Each row was made from one small tree. The marks that hang from a mark follow it in brackets, in alphabetical order. Every link used is in the known rows. Write each row's tree.
Known rows
P{F{D U} L{K}}: [-1.47  2.19  0.76 -0.14 -0.65 -1.36  0.51  3.14  0.10  0.21  0.21  0.12
  3.17  1.62  1.02  5.34 -2.01  2.37  3.94  0.72 -0.83 -0.11 -0.21  0.06
  0.56 -0.71 -0.47  1.18  2.24  2.42  0.03  0.79 -1.69 -1.51 -7.48 -0.82
  1.02 -0.86  0.18 -2.18  0.45 -0.97 -0.67 -0.17  0.19  0.62]
Z{B{U{K{C{L}}}}}: [ 2.94  0.61 -0.16  0.66  2.01  0.13  0.86 -1.48 -0.16  0.18  0.17 -0.82
 -1.09  1.13 -0.25 -0.36 -0.74 -0.84 -0.83 -0.80  0.50  1.24  2.54  0.37
  3.00  0.28  0.63 -0.24 -0.36  1.11 -3.29 -0.59 -0.73  1.34 -1.60  0.24
 -1.19  0.38 -1.57  1.00 -1.56  0.09  0.30  0.01  0.33  0.26]
P{D F{L U}}: [-3.13  2.21  0.41  1.55  0.75 -0.95  1.31 -1.28  0.22  0.37  0.64  1.03
  1.89 -1.53  0.80  5.79 -2.08  1.75  4.78  0.51 -0.54 -0.71 -1.55  0.52
 -1.68  0.54 -0.36 -0.85  2.03  3.73  2.02  0.63 -0.66 -4.17 -5.04  0.01
  0.00 -0.91 -0.47 -0.39  1.77  0.82 -0.67 -3.11  0.32 -0.18]
C{L{K{B P}}}: [ 3.47 -0.74  0.07 -1.09 -2.38  0.99 -0.65  1.88 -0.28  0.20 -0.38 -0.29
 -0.36  1.21  2.07 -2.80 -0.25  0.21 -1.65 -0.21 -0.86  0.12 -1.00  0.46
  0.35 -0.31 -0.61 -0.15  0.24 -2.06 -1.55  0.33  0.73  0.75  1.07  0.26
  0.43  0.14  0.36 -0.78 -2.15 -0.32  0.38  1.65 -0.31 -1.26]
D{G{K{B P}} U{F}}: [-2.41  0.48 -0.10  0.66  2.69  0.36 -1.82  2.56  0.55  0.82 -1.48  0.76
 -1.32  1.13 -1.95 -0.82  1.26 -0.55 -3.23  0.11  0.11 -2.59 -0.74  0.12
  0.43  0.51  1.23  1.96  0.33  0.64  2.80  0.39  0.98  0.91 -0.27 -0.51
 -1.58  0.67  0.14  1.21  0.37 -0.47 -1.50  0.26  0.38  0.88]
Z{B{U{G}}}: [ 0.80  0.26 -0.36  0.43  1.45 -0.07  1.60 -2.48 -0.39 -0.56  0.06 -0.09
 -0.74 -0.52  0.06  0.11  0.27 -1.69 -0.01 -0.87  0.62 -0.46  1.88  0.35
  4.07 -0.19 -0.13  1.83 -0.24  1.30 -2.51 -0.96 -1.85  1.05 -1.85  0.41
 -1.58 -0.17 -3.13  2.02 -2.45 -2.09 -0.44 -0.09 -0.12  0.41]
C{L{K{P{D{G U} F}}}}: [-0.14 -0.14 -0.30  0.43 -0.78 -0.21 -1.75  3.78  0.21 -0.01 -0.48  0.55
  0.08  1.90  0.87 -0.50  1.22  1.26 -1.05  0.33 -1.47 -1.03 -0.77  1.28
  1.16 -0.47  0.08  1.18  0.59 -0.59  0.67  0.38  0.39 -1.81 -2.62  0.48
 -0.83  0.38 -0.86 -0.32 -0.39  1.02 -0.58  0.25  0.51 -0.59]
G{K{B C P}}: [ 2.48 -0.44  0.74 -0.40 -0.89  1.45  0.11  0.79 -0.09  0.19 -1.71 -0.75
 -0.81  1.46  1.15 -0.88 -0.80 -0.49 -1.45  1.01  0.04 -0.81 -1.66 -1.10
 -3.87  0.39  0.58 -1.58 -0.27 -0.87  0.09  0.67  1.18  1.67  7.43 -0.80
 -0.56 -0.54  2.05  0.79 -0.65  0.41  0.70 -0.06 -0.61  0.79]
L{K{B C} P{D}}: [ 5.41 -2.18 -0.38  0.05 -2.06 -0.33  1.64 -0.14 -0.15 -2.66 -0.33 -0.06
 -0.30 -1.21  1.61 -1.84 -1.10  0.62  1.32  0.33 -0.62  0.53 -0.68 -0.01
 -3.72  1.44  0.06 -3.88  1.01  0.33  2.92 -0.23  1.11  0.37  3.26 -0.45
 -0.52 -1.64  3.12 -0.49  1.29 -0.98  0.41  2.23 -0.69  1.37]
U{F{L} G K{C} Z}: [-3.73 -1.00 -0.57 -0.49  1.85  0.55  0.66 -6.31  0.10  3.13  0.91 -0.34
  1.26 -0.94 -3.64 -0.77  1.46  1.85 -0.71 -1.31  2.60 -2.06  2.28 -1.42
  1.52  1.49  0.56 -2.70  0.51 -2.10 -2.52  0.82 -0.98 -1.10 -1.64  0.76
  6.05  1.24  1.22 -3.71  2.61 -0.84  0.52  0.61  0.66 -1.49]
U{G{D K{B C}}}: [ 0.21 -0.17 -0.04  1.18  0.06  0.47  0.28 -1.86 -0.59 -0.81  0.21 -0.64
 -0.45  0.22 -1.14 -1.24  1.01 -0.60 -0.11  0.13  1.15 -1.16 -0.65 -0.94
 -2.28 -0.01 -0.28 -0.50 -0.82 -0.85 -1.81  0.08  1.34 -1.02  4.88  0.16
  1.50  0.01  0.20 -0.13 -0.93  0.60  0.57  0.32 -0.19  0.27]
Z{B{U{F{D L} G}} C}: [-1.75  0.06  0.64  1.20  3.90  1.18  0.92 -2.39  0.26 -0.99  1.13 -0.48
 -0.58 -1.52 -0.84  0.85 -0.74 -1.33 -1.67 -1.20  2.21  1.78  5.53 -0.09
  6.98 -1.07  0.39 -0.20 -0.19  1.96 -1.44 -1.08 -0.84  0.14 -3.64  1.41
 -1.14 -0.98 -1.71 -0.94 -1.43 -0.76  0.27  0.83 -1.78 -0.24]
L{K{B} P{D{C G}}}: [ 2.47 -2.19 -0.49  0.23 -1.52 -0.15  0.26  1.88  0.17 -2.68 -0.22  0.68
 -0.30 -0.88  0.58 -1.54  0.12 -0.36  0.31  0.31 -1.14  1.19 -0.65  1.32
 -1.98  0.51  0.28 -1.59  0.34  1.50  4.57 -0.46  0.99  0.52  0.34 -0.36
 -1.52 -0.74  1.99  0.75  1.76 -0.05 -0.85  1.92  0.19  1.54]
U{F G K{B C P} Z}: [-3.45 -1.74 -0.30 -1.31  1.30  2.73  0.40 -8.08 -0.02  3.32 -0.31 -0.98
  0.23  1.05 -3.23 -0.74  1.44  1.65 -3.21 -0.54  2.69 -4.61  2.66 -2.02
 -0.30  2.04  1.05 -3.20  0.49 -3.76 -2.99  0.25  0.57 -0.16  1.60  0.28
  5.34  0.83  2.76 -3.65  2.55 -1.24  1.21  1.53  0.85 -0.64]
U{G{D} K Z{C}}: [-4.31 -1.12 -1.24 -0.29  0.70  0.19  0.27 -5.67 -0.99  0.82  1.06 -0.74
  0.67  0.02 -2.97 -1.30  1.96  0.29 -0.85 -1.15  2.21 -0.74  3.69 -1.07
 -0.44 -0.20  0.01  0.56 -1.50 -0.87 -4.37 -0.31 -0.61 -2.04 -1.28  0.67
  4.14  1.24 -1.59 -2.44  1.41  0.49  1.14 -0.01  1.75 -0.55]
L{K{C} P}: [ 4.71 -2.54 -0.47 -1.24 -2.40 -2.01  1.01  2.66 -0.31 -2.74 -0.51 -0.24
 -0.65 -1.96  2.19 -2.92  0.31 -0.12  1.19  0.07 -0.68  2.00 -1.91 -0.22
 -2.15  0.61 -0.24 -0.58 -0.14 -0.56  2.02  0.02 -0.97  2.42  2.48 -0.59
  0.05 -0.82  1.09  0.29 -0.13 -1.70 -0.03  2.00 -0.89  1.66]
F{G{D K{B{U} P{L}}}}: [-0.33  1.43  0.63  1.67  0.48 -0.09 -0.51 -2.02 -0.16 -0.15  0.39 -0.36
 -0.30 -0.07 -0.04  1.36 -0.64 -1.11  0.18  1.12 -0.16 -2.05 -0.51 -0.45
 -1.08 -1.15 -1.04  0.67 -0.60 -2.05 -2.63 -0.56  0.88  0.73  3.93 -0.06
  0.14 -0.07  0.49  2.88 -0.27  0.94  1.13 -1.40 -0.12  0.46]
G{D{U} K}: [-0.30  1.28 -0.93  2.17  0.58 -1.85 -0.78  1.59 -0.97 -2.70 -0.27 -0.08
 -0.57  0.10 -0.89 -0.89  0.35 -1.06  0.48 -0.09 -0.17 -1.29 -1.98 -0.55
 -2.92 -0.56 -0.09  1.82 -1.15  1.62  0.10  0.41  0.25 -2.03  2.23 -0.33
 -0.84  0.95 -1.79  1.47 -1.96  0.81 -0.37 -1.63  0.93  2.00]
G{K{P{F{L U}}}}: [-2.59  0.42  0.58  0.38  0.07 -0.56 -0.22  1.03 -0.14  0.10 -1.23  0.22
  0.66 -1.00  0.68  2.88 -0.83 -0.07  1.20  1.00 -0.29 -1.53 -2.89 -0.22
 -2.95 -0.49 -0.08  0.88  0.30  0.66  0.31  1.27 -1.10 -0.98  1.55 -0.36
  1.23 -0.26 -0.82  0.84 -0.06  1.22 -0.17 -2.29  0.39  0.97]
B{U{F{L} G{K}}}: [-2.44  0.46 -0.55  0.67  2.56 -0.09  1.26 -2.22 -0.18  0.05 -0.59  0.59
  0.15 -2.27 -0.84  0.57  1.22 -1.09  0.62 -0.93  1.18 -2.86  0.64 -0.42
  3.90  0.31  0.16  0.62  0.61 -0.66 -2.24  0.01 -1.87 -0.61 -1.26  0.97
  1.66  0.65 -2.38  0.30 -1.10  0.08 -0.56 -1.43 -0.10 -0.04]
P{D{C G U}}: [-2.65  1.71 -0.49  1.21  0.97 -0.70 -1.15  3.18  0.59 -0.49  0.02  1.25
 -0.66  1.85  0.01  0.73  1.06 -0.63 -0.21  0.55 -1.34  0.67  0.13  1.06
  1.04 -0.19  1.01  1.50 -0.09  3.48  5.07 -0.24  0.87 -1.43 -3.14 -0.40
 -4.37  0.92 -1.09  2.62  1.01  0.75 -1.97 -1.44  0.66  0.42]
K{C{L{P{D}}}}: [ 3.99 -0.57  0.16  0.10 -1.81 -0.42 -0.65  1.09  0.05 -1.35  0.60 -0.43
 -0.58  1.13  1.32 -0.31  0.18  0.61  1.54  0.06 -0.66  2.20 -1.69 -0.01
 -1.44  0.52 -0.18 -0.96  0.21 -0.24  0.86 -0.10  1.36 -1.47  1.11  0.05
 -1.11 -0.33 -0.13 -0.64 -0.87  0.47  0.35  0.05 -1.39 -0.59]
U{F G{D} Z{C{K}}}: [-2.20 -1.68 -0.75  0.21  1.41  1.41  0.28 -2.45 -0.80 -1.47  0.97 -0.57
  1.30 -0.51 -3.79 -0.91  2.20  0.96 -0.69 -1.76  2.51 -1.10  2.18 -1.39
  1.15 -0.14  0.13  0.88 -1.51 -1.30 -2.69 -0.94 -0.68 -3.07 -2.34  1.20
  2.19  0.70 -2.02 -4.35  0.23 -0.92  0.91  0.52  0.39 -1.14]
K{P{D L}}: [-0.10  0.90  0.79 -0.90 -0.45  0.50 -0.37  0.07 -0.09 -0.70 -0.74 -0.12
  1.88  3.05  1.95  3.55 -1.09  1.18  1.84  1.48 -1.33 -2.57 -1.66 -0.79
 -2.63 -0.97 -1.21 -1.19  0.87  0.48 -0.30  0.29 -1.31 -3.45  1.28 -0.61
 -1.48 -0.34  0.18 -0.18 -0.72 -1.30  0.16 -2.70 -0.62 -0.10]
P{D{G U} F L{K{C}}}: [ 0.24  1.32  0.71  1.55  1.43 -0.06 -0.29  5.60  0.92  0.08 -0.61  0.75
  2.44  4.81 -0.18  3.93  0.65  3.91  2.29  1.27 -1.41 -1.67  0.51  0.74
 -0.02  0.30  0.76 -0.38  1.64  3.13  3.55  0.36 -0.82 -2.53 -6.20 -0.83
 -2.60 -0.55  1.10 -1.04  4.14 -0.25 -1.56 -0.43  0.60  0.46]
C{K{P{F{G{D} U}}} L}: [ 0.00  0.76  0.37  0.40 -0.34 -0.13 -1.77  1.75  0.05  0.05  0.82 -0.07
  0.09 -0.19 -0.54  2.46 -0.01  0.89  0.76  0.50 -1.05  0.72 -2.06  0.99
 -0.01 -0.89 -0.87  1.12 -0.76 -2.96 -2.42 -0.47  1.25 -2.14 -1.99  0.76
  0.34  0.25 -2.03 -1.38 -0.99  3.67  1.03 -0.88  0.78 -1.49]
F{D G{K} L}: [-3.05  2.37  0.05  1.15 -1.23 -2.87 -0.85 -0.98  0.46  1.39  1.85  0.61
  0.23 -3.49  0.33  0.59 -1.99 -1.43  1.74  0.36 -0.43  2.19  0.01  0.77
  1.30 -1.66 -1.22  0.25  0.93 -0.08  0.00  0.75  0.75 -0.08  1.99  0.73
  1.44 -0.61  0.60  2.00 -1.65  1.76  0.35 -0.88 -1.26 -0.60]
D{C{K{B P}} G}: [ 0.47 -0.39  0.68 -1.59  0.14  1.92 -1.42  5.26  0.84  0.41 -0.78  0.34
 -0.81  1.86 -0.32 -0.60  1.27 -0.90 -2.44  0.70 -1.35  2.67 -1.04  1.13
  1.25 -0.41  0.86  0.41 -1.74 -0.36  2.70 -0.64  1.29  2.97  0.71 -0.58
 -4.09  0.68  0.76  0.58  0.26  2.08 -0.92  0.36  0.55 -0.26]
L{P{D{G}}}: [ 0.78 -1.00 -0.78 -0.21 -0.96 -1.75 -0.22  0.26 -0.13 -2.38  0.02  0.76
  0.07 -0.93  0.40  0.88  0.52 -0.39  3.02  0.06 -1.16  0.48 -2.42  0.85
 -3.01  0.40 -0.63  0.82  0.63  2.11  2.63 -0.48 -0.40 -2.29 -0.17 -0.29
 -1.94 -0.58 -1.08  1.07 -0.28 -0.70 -0.85 -1.26 -0.36  1.14]
L{K{B P{F}}}: [ 1.76 -1.10  0.29 -1.64 -1.88  1.25  1.16  1.27 -0.27 -0.11 -1.64 -0.24
  0.26  0.33  2.57 -0.87 -0.45  0.78 -0.45  0.35 -0.60 -1.94 -1.01 -0.08
 -1.59  0.62 -0.15 -0.59  0.44 -0.52  0.28  0.30 -0.99  1.87  2.13 -0.48
 -0.12 -0.81  2.12 -0.37 -0.06 -1.48 -0.03  0.97  0.17  1.12]
Z{B{U{G{K}}} C}: [ 0.22 -0.53  0.26  1.20  2.81  0.90  1.35 -0.56 -0.30 -1.26 -0.16 -0.47
 -1.09 -0.31 -0.37 -0.15  0.06 -2.13 -1.57 -0.80  1.81  1.71  4.59  0.20
  3.76 -1.13  0.70  2.09 -1.25  2.36 -2.04 -1.05 -1.49  0.95 -1.55  0.73
 -1.47 -0.69 -3.76  1.55 -0.89 -0.38  0.12  0.48 -0.51  0.20]

Write each row's tree
[-8.30  1.44 -0.54  0.16  1.20 -1.85 -0.08 -6.52  0.29  3.61  2.45  0.62
  1.15 -3.62 -2.46  1.94 -1.61  0.03 -0.20 -0.37  1.41  1.71  4.10 -0.38
  3.82 -0.83  0.01 -1.69  1.51 -0.48 -1.99  0.80  1.35 -0.87 -6.09  0.78
  5.19  0.03  0.04 -3.03  0.84  2.01  0.85  0.67  0.58 -1.95] -> F{D L U{G K Z{C}}}
[ 0.85 -0.86  0.01 -0.02 -1.82 -3.18  0.36 -0.48  0.36 -0.18  1.61  0.88
 -0.43 -5.66  1.63 -1.64 -0.55 -0.87  2.04  0.05 -0.75  2.53 -1.41  1.21
  0.89 -0.64 -1.85  0.22  0.23 -1.45  1.55  0.09 -0.94  2.56  0.44  0.44
  2.03 -0.87  0.65  2.36  0.84 -0.77 -0.02  1.17 -1.17 -0.41] -> F{G L{K P}}
[-1.02 -2.78 -1.02  0.09 -2.15  0.52 -0.13 -2.56 -0.55 -0.42  0.94  0.19
  0.90 -0.19 -1.27 -1.75  2.21  0.76 -0.37 -1.13  0.98  0.09  2.60  0.20
  1.38 -0.42 -0.09  1.12 -0.18 -1.40 -1.22 -0.44  0.08 -2.51 -3.34  1.17
  2.70 -0.08 -2.68 -2.46  1.01 -0.60  0.55  1.93  0.26 -1.95] -> U{G Z{C{L{K P{D}}}}}
[-1.29  2.22 -0.32  0.61 -1.91 -1.66 -0.32 -1.27  0.03  1.20  0.93  0.14
 -0.54 -1.40  0.34  0.03 -1.92 -1.85  1.05  0.16 -0.10  1.11  0.70  0.52
 -0.46 -0.75 -0.56  1.76  0.94  0.40 -0.46  0.03  1.54  0.43  2.81  0.13
  0.58 -0.72  0.47  2.59 -1.86  0.64  0.45  0.12 -0.68  0.20] -> F{D G{K{B}}}
[ 5.34 -0.57  0.06 -1.28 -1.77  0.36  1.95  2.54 -0.17 -0.04 -0.81 -0.41
 -0.48  0.32  2.41 -3.75 -0.89  0.22 -0.63 -0.10 -0.23  1.41 -0.16 -0.54
 -0.99  0.96  0.30 -1.44  0.21 -0.11  0.49  0.21  0.10  3.78  2.95 -0.74
 -0.67 -0.61  2.77  0.19 -0.29 -1.95  0.16  2.39 -0.60  0.12] -> L{K{B C}}
[-2.04  0.47  0.68  0.41  1.40  1.18 -0.95  1.89  0.77 -0.28 -0.05  0.42
 -1.27 -0.33  0.55 -0.89  0.26 -0.44 -3.15  0.03 -0.02 -0.25  0.35 -0.12
  3.87  0.22  0.92 -1.37 -0.36  0.32  5.19  0.38  0.80  1.95 -2.05 -0.12
 -1.22  0.88  1.83  0.04  1.18 -0.50 -1.43  1.31 -0.34  0.64] -> D{C U{F{L{K{B P}}}}}
[-0.08 -0.74  0.13 -1.25  0.19  2.42 -1.01  3.21  0.73  0.88 -0.97  0.50
 -0.53  1.91 -1.16 -0.60  1.92 -0.73 -3.01  0.29 -1.27  1.24  0.21  0.86
  3.38  0.03  1.55  0.33 -1.68 -1.57  1.45 -1.09  1.39  4.03 -0.84 -0.41
 -4.27  1.00  0.47  0.19  0.65  2.27 -0.64  0.23  1.32 -0.26] -> D{C{K{B{U{Z}} P}} G}
[ 2.69 -0.74  0.70 -2.15  0.06  2.17  0.59  2.44 -0.04 -0.42 -0.86 -0.45
 -0.54  0.45  1.34 -0.66 -0.86 -0.39 -1.16 -0.14  0.15  2.68  1.30 -0.17
 -0.59 -0.29  0.09 -0.57 -1.30  0.00 -0.27 -0.78  0.20  1.16  1.69 -0.12
 -2.31 -0.87 -0.33 -1.55 -0.35  0.85  0.77  0.53 -0.54 -0.84] -> Z{C{K{B P}}}
[-1.00  1.11 -0.24  1.43  1.10 -1.61 -0.09 -0.03 -0.51 -1.56  0.67 -0.33
 -0.16 -1.68 -0.86 -0.13 -0.21 -0.99  1.36 -0.51  1.12 -0.85 -1.51 -0.68
 -2.20 -0.45 -0.71  2.88 -0.47  0.73 -0.89 -0.07 -1.17 -1.77  1.94  0.34
  1.37  0.62 -1.00  2.04 -1.02 -1.17  0.15 -1.60 -0.54  0.70] -> U{F{G{D K}}}
[ 0.18 -0.57  0.65 -0.51 -2.12  1.13 -1.39  4.75  0.11 -0.91 -0.29 -0.35
 -0.19  2.01  2.11 -0.26  1.20  0.07 -1.00  0.28 -0.97  1.61 -1.08  0.78
  1.48 -0.85  0.31  1.53 -1.16 -0.20  1.63  0.28 -0.28  0.28 -1.33  0.16
 -0.85  0.94 -0.67  0.13 -0.43  1.17 -0.69  0.24  0.07  0.09] -> D{C{L{K{P{F}}}}}
[-1.47 -0.32  1.67  0.28  0.33  0.91 -0.03 -1.62  0.65  1.36  0.11 -0.55
  0.31 -0.01  0.59  3.21 -0.94  1.80 -0.59  1.24  0.07 -0.27 -1.07 -1.07
  0.41  0.28  0.49 -2.02  0.22 -1.08  0.82  0.52  0.41  1.92  0.07 -0.42
 -0.44 -1.05  2.26 -1.11  1.27 -0.43  0.76 -0.53 -0.75  0.06] -> K{C P{F{L U{Z{B}}}}}
[-0.24  1.26  0.85  0.99 -0.42 -1.17 -0.53  0.51  0.35  0.68  0.02 -0.09
  0.19  0.71  0.94  1.77 -0.84 -0.17  1.08  1.81 -0.43 -0.37 -0.79 -0.37
 -2.96 -1.14 -0.64  0.58  0.10 -0.81 -0.13  0.29 -0.08 -0.59  4.31 -0.34
  0.34 -0.44  0.27  3.34  1.08  0.43  0.77 -1.57 -0.80 -0.38] -> F{G{K{C P{D L}}}}
[ 3.17  0.63  0.06 -1.18 -0.11  1.06  0.33 -1.24  0.00  2.38  0.09 -0.94
 -0.88  2.14  0.20 -1.55 -0.82  0.44 -0.56 -0.53  0.50  1.58  0.96 -0.12
 -1.41  1.47  0.43 -2.05  0.22 -0.17 -2.21  0.33  1.33  0.86  1.15 -0.35
  1.42  0.59  1.60 -1.23  0.36  1.12  0.58  0.90  0.34 -0.90] -> U{K{B C{L}}}
[ 1.22 -0.87 -0.52  0.14  0.18  0.72  0.95 -2.21 -0.69 -0.77  0.27 -0.61
  1.17  0.70 -1.97 -0.61 -0.31  0.65 -0.01 -1.95  1.49 -1.25  0.39 -0.89
  0.42  0.70  0.38  1.74  0.01  2.01 -0.92 -0.20 -2.22 -0.72 -2.78  0.04
  0.01  0.39 -1.17 -1.28 -1.25 -4.92 -0.22  0.13  0.04  0.13] -> U{F Z{B}}
[ 2.44 -1.66 -0.20 -0.93 -1.72 -1.91  0.72  1.12 -0.12 -1.70  0.37  0.55
  0.38 -3.78  1.80 -1.78 -0.52 -0.15  2.04 -0.42 -0.92  1.78 -2.34  0.60
 -0.22 -0.08 -1.30 -1.43  0.33 -0.04  1.67  0.60 -1.54  1.26  0.42  0.05
  0.94 -0.67  0.69 -0.44 -0.55 -1.09 -0.44  0.79 -0.85  0.45] -> F{L{K P}}
[-2.22  2.33 -0.74  1.01  0.65 -2.88 -0.48 -2.00 -0.23  0.50  1.57  0.13
 -1.51 -1.82 -0.16 -0.63  0.18 -1.32  0.72 -0.02 -0.02  0.25  0.21  0.14
 -0.20 -0.40 -1.04  2.66 -0.79 -0.09 -0.91 -0.50  0.13  0.21 -0.07  0.02
  0.52  0.90 -1.02  3.36 -0.04  0.13  0.09 -1.02  0.57  0.45] -> F{G{D{U{K}}}}
[-3.07  0.68 -1.63 -0.64  1.03 -1.51 -1.04  0.11  0.15  2.93 -0.34  1.01
 -0.45  1.43 -2.54 -1.81  2.16  0.19 -1.69 -0.87 -0.38 -0.71  1.18  0.57
  1.68  0.95  1.23  2.96 -0.05  0.89  0.60  0.20 -0.25  1.64 -4.98 -0.73
 -0.48  1.81 -1.35  0.84  1.48 -0.51 -1.48  0.00  2.44 -0.02] -> D{G U{K Z}}
[-0.20  0.25  0.72 -0.55 -0.98  2.63 -0.03 -1.76  0.14 -0.33 -0.72 -0.15
 -0.42  1.72  2.01  1.26 -1.19 -0.41 -0.99  1.14 -0.79 -1.52 -0.62 -0.35
 -2.16  0.23  0.05 -2.73  0.19  0.37  2.12 -0.24  1.64 -0.75  3.95 -0.42
 -2.52 -0.42  2.37  0.60 -0.10  0.13  0.18 -1.00 -0.40  0.43] -> K{B P{D{C}}}
[ 1.54 -0.10  1.16 -0.46  0.53  1.17 -1.20  3.92  0.61  1.17 -1.34 -0.15
  0.16  3.40 -0.28 -0.01  0.40  0.30 -1.46  1.24 -0.65  0.06 -1.65 -0.19
 -1.91 -0.34  0.51  0.14 -0.11 -0.23  0.49  0.51  0.88  2.17  3.40 -1.10
 -1.89 -0.17  1.79  0.82  0.42  0.19 -0.29 -0.08 -0.50 -0.13] -> D{G{K{B C P{L}}}}
[-0.39  0.67  0.45  0.17 -0.98 -1.60 -0.40  0.69  0.18  0.91 -0.23 -0.19
 -1.21 -0.95  1.38 -0.46 -0.16 -1.39 -0.15  1.27 -0.12  0.55 -1.25 -0.37
 -2.19 -0.81 -0.39  2.07 -0.64 -1.61 -0.24  0.24 -0.07  1.89  5.64 -0.26
  0.46 -0.19 -0.07  4.20 -0.06  0.29  0.70 -0.91 -0.81  0.02] -> F{G{K{C P}}}
[ 3.50 -0.28  0.08 -2.36 -1.02  1.64  0.63  1.05 -0.17  0.08 -1.23 -0.11
 -0.09  0.36  0.82 -0.39 -0.88 -0.07 -0.16  0.07 -0.94 -0.04 -1.51  0.10
 -1.67  0.54 -0.39 -1.51 -0.48 -1.40 -0.91 -0.45  0.27  0.92  3.08 -0.40
 -1.83 -0.41  0.43 -1.27 -1.54  0.52  0.49  0.07  0.40 -0.38] -> C{K{B P}}
[ 5.55  0.02 -0.80 -0.81 -1.45  2.22  0.38  0.50 -0.31  0.96 -0.13  0.14
  0.24  1.60 -1.01 -1.29  0.15  0.55 -0.05 -1.62 -0.79  0.71  0.36  1.04
  2.94  1.03  0.37 -0.45 -0.19 -2.31 -3.56 -0.99  1.54  0.47 -2.99  0.57
 -1.35  0.59 -1.96 -2.84 -1.76  1.99  0.55  0.97  1.31 -2.33] -> C{K{B{U{Z}}} L}
[-1.09 -0.44 -0.37 -0.96  2.09 -1.15  0.38 -2.76 -0.10 -0.21  0.42 -0.16
  0.42 -2.73 -1.14  0.55 -0.71  0.26  1.91 -1.18  1.14 -0.18 -0.69 -0.22
 -1.47  1.15 -0.54 -1.93  0.73  1.18 -0.19  0.69 -2.12 -1.89 -1.30  0.24
  3.66  0.64  0.57 -1.89  0.84 -0.44 -0.34 -0.92 -0.02  0.81] -> U{F{L{P}} K}
